Below is a small trained network, with its code and all its weights. Each question gives an input and a class and asks what happens when units are switched off, that is, made to give their printed mean instead of their output.

import numpy as np


def w(rows, s, z=0):
    codes = np.array(rows[::2]) - 128.0
    scale = np.full(codes.shape[1], s)
    scale[-1] = z or s
    return codes * scale


def f(y):
    return np.maximum(y, 0)


def log_softmax(a):
    a = a - a.max(-1, keepdims=True)
    return a - np.log(np.exp(a).sum(-1, keepdims=True))


def net(x, mask):
    res = np.array(x, float).reshape(1, 4) / 4 @ E
    y = f(res @ A[0][:, :-1].T + A[0][:, -1])
    res = res + np.where(mask, y, B[0][:, -1]) @ B[0][:, :-1]
    return log_softmax(res[-1] @ U[:, :-1].T + U[:, -1])


A, B = {}, {}
E = w([
[154,225,145,122,57],'x0',
[155,171,70,7,167],'x1',
[254,180,182,152,212],'x2',
[79,180,31,170,208],'x3',
],0.012)
A[0] = w([
[190,189,232,136,121,166],'N0',
[154,226,111,55,164,175],'N1',
[152,173,109,148,198,158],'N2',
[69,100,110,124,80,209],'N3',
[195,128,154,140,119,134],'N4',
[125,63,86,129,232,254],'N5',
[81,110,136,20,104,221],'N6',
[161,89,190,61,74,150],'N7',
[133,163,154,120,114,45],'N8',
[139,253,107,122,150,221],'N9',
[213,176,215,150,113,130],'N10',
],0.015,0.0045)
B[0] = w([
[131,63,71,98,123,249],'N0',
[105,160,21,133,96,223],'N1',
[196,79,122,96,29,206],'N2',
[88,123,182,154,135,209],'N3',
[93,74,126,99,113,194],'N4',
[129,158,204,101,88,242],'N5',
[145,181,173,109,83,208],'N6',
[253,87,146,63,125,223],'N7',
[124,124,142,130,122,149],'N8',
[142,172,56,143,62,217],'N9',
[126,37,62,93,149,250],'N10',
],0.013,0.018)
U = w([
[30,146,168,161,134,138],'0',
[148,139,188,96,112,226],'1',
[148,173,119,159,161,2],'2',
[108,109,170,222,193,75],'3',
[122,247,87,122,102,168],'4',
[139,96,77,113,140,168],'5',
[158,198,143,61,181,47],'6',
],0.016,0.0045)

Each question gives the input, the list of numbers given to net, and the class t.
The units are the neurons (one row each of A and B). Each row of codes is followed by its name. A weight is (code - 128) times the scale printed after its matrix; where a second scale follows, it is the last column's (A, B and U).
mask holds one flag per neuron, in row order. A switched-off neuron (its flag False) gives its mean, the last column of its row in B, instead of its output. The means were averaged over made-up inputs and are rounded, as every weight is.
A unit's drop is (log p(t) with every unit on - log p(t) with that unit switched off) / (log p(t) with every unit on - log p(t) with every unit switched off).
The circuit of an input: a set's keep is (log p(t) with only the set's units on - log p(t) with every unit switched off) / (log p(t) with every unit on - log p(t) with every unit switched off). Starting from all 11 units, units are removed one at a time, each time the one whose removal leaves the highest keep (on an exact tie, the one counted first), for as long as the keep stays at least 0.8.
units of the circuit, in order: the units of the circuit, biggest drop first
top k neurons: the k neurons with the biggest drops, biggest first
drop of u: that unit's drop, to one decimal
input [-8,-7,-7,-4], class 0: units of the circuit, in order : [N3]
input [6,1,-8,1], class 0: units of the circuit, in order : [N3, N7]
input [-4,-8,1,7], class 1: top 3 neurons : [N5, N2, N1]
input [-6,4,2,1], class 1: top 2 neurons : [N5, N9]
input [1,3,-8,0], class 0: top 3 neurons : [N3, N7, N2]
input [4,2,-6,-1], class 1: top 2 neurons : [N1, N9]
input [8,-1,-3,-5], class 5: top 2 neurons : [N5, N10]
input [2,4,5,4], class 4: top 2 neurons : [N9, N1]
input [-8,6,-7,5], class 1: top 2 neurons : [N5, N6]
input [-8,3,4,2], class 1: drop of N5 : 0.2
input [4,-7,-4,-1], class 0: drop of N9 : 0.0
input [1,-8,-3,-3], class 3: drop of N2 : 0.2
